Below is a small trained network, with its code and all its weights. Each question gives an input and a class and asks what happens when units are switched off, that is, made to give their printed mean instead of their output.

import numpy as np


def w(rows, s, z=0):
    codes = np.array(rows[::2]) - 128.0
    scale = np.full(codes.shape[1], s)
    scale[-1] = z or s
    return codes * scale


def f(y):
    return y / 2 * (1 + np.tanh(0.7978845608 * (y + 0.044715 * y**3)))


def log_softmax(a):
    a = a - a.max(-1, keepdims=True)
    return a - np.log(np.exp(a).sum(-1, keepdims=True))


def net(x, mask):
    res = np.array(x, float).reshape(1, 3) / 4 @ E
    y = f(res @ A[0][:, :-1].T + A[0][:, -1])
    res = res + np.where(mask, y, B[0][:, -1]) @ B[0][:, :-1]
    return log_softmax(res[-1] @ U[:, :-1].T + U[:, -1])


A, B = {}, {}
E = w([
[116,177,195,33,135,164,247,215],'x0',
[119,21,122,178,210,201,191,112],'x1',
[120,156,29,77,168,78,171,139],'x2',
],0.011)
A[0] = w([
[117,106,4,116,194,56,140,140,26],'n1',
[123,73,93,144,99,109,125,40,245],'n2',
[119,117,151,127,194,175,176,165,158],'n3',
[98,66,110,191,174,127,171,137,25],'n4',
[123,103,55,159,154,74,73,116,21],'n5',
[141,19,97,128,178,165,129,90,98],'n6',
[133,73,193,187,56,162,89,112,55],'n7',
[127,81,225,162,128,118,85,137,31],'n8',
[160,198,109,123,44,78,69,124,1],'n9',
[160,107,113,213,109,116,85,75,54],'n10',
],0.012,0.0077)
B[0] = w([
[218,127,103,100,101,194,171,43,199],'n1',
[73,143,128,173,119,78,169,149,250],'n2',
[92,189,140,138,142,94,107,141,215],'n3',
[135,77,106,5,160,116,69,160,185],'n4',
[121,181,206,85,136,84,167,170,202],'n5',
[124,73,102,113,172,84,73,133,228],'n6',
[192,183,108,101,89,142,154,82,211],'n7',
[176,123,110,30,128,190,153,78,176],'n8',
[120,76,104,75,173,112,60,139,205],'n9',
[99,150,186,113,156,98,160,143,228],'n10',
],0.015,0.014)
U = w([
[126,118,114,97,156,94,4,155,100],'0',
[91,156,203,104,147,104,211,194,69],'1',
[203,143,122,108,132,162,161,53,118],'2',
[86,150,90,214,124,100,97,128,255],'3',
[115,94,96,186,109,154,112,140,100],'4',
[131,73,114,177,114,160,119,124,103],'5',
],0.018,0.029)

Each question gives the input, the list of numbers given to net, and the class t.
The units are the neurons (one row each of A and B). Each row of codes is followed by its name. A weight is (code - 128) times the scale printed after its matrix; where a second scale follows, it is the last column's (A, B and U).
mask holds one flag per neuron, in row order. A switched-off neuron (its flag False) gives its mean, the last column of its row in B, instead of its output. The means were averaged over made-up inputs and are rounded, as every weight is.
A unit's drop is (log p(t) with every unit on - log p(t) with that unit switched off) / (log p(t) with every unit on - log p(t) with every unit switched off).
The circuit of an input: a set's keep is (log p(t) with only the set's units on - log p(t) with every unit switched off) / (log p(t) with every unit on - log p(t) with every unit switched off). Starting from all 10 units, units are removed one at a time, each time the one whose removal leaves the highest keep (on an exact tie, the one counted first), for as long as the keep stays at least 0.8.
units of the circuit, in order: the units of the circuit, biggest drop first
unit that matters most: the unit with the biggest drop
k most important neurons: the k neurons with the biggest drops, biggest first
drop when u is switched off: that unit's drop, to one decimal
input [-1,3,-1], class 3: unit that matters most	n9
input [0,1,-3], class 3: 2 most important neurons	(n1 n5)
input [-8,-1,-8], class 1: 2 most important neurons	(n10 n2)
input [-8,6,-3], class 1: 3 most important neurons	(n10 n2 n5)
input [-2,3,0], class 3: units of the circuit, in order	(n9 n8 n5)
input [2,2,-3], class 3: 3 most important neurons	(n1 n5 n10)
input [7,0,8], class 2: 2 most important neurons	(n1 n2)
input [-2,-3,1], class 3: 3 most important neurons	(n4 n6 n8)
input [-6,4,6], class 1: 4 most important neurons	(n5 n2 n7 n10)
input [-7,0,8], class 2: 2 most important neurons	(n1 n3)
input [-3,6,-8], class 2: 2 most important neurons	(n7 n8)
input [-4,2,5], class 2: 2 most important neurons	(n1 n3)
input [-1,7,6], class 0: 2 most important neurons	(n6 n4)
input [-6,-2,-8], class 2: unit that matters most	n7
input [6,-8,-6], class 0: drop when n9 is switched off	0.2
input [-3,-4,-7], class 2: drop when n1 is switched off	0.0
input [4,-8,6], class 0: drop when n9 is switched off	0.3
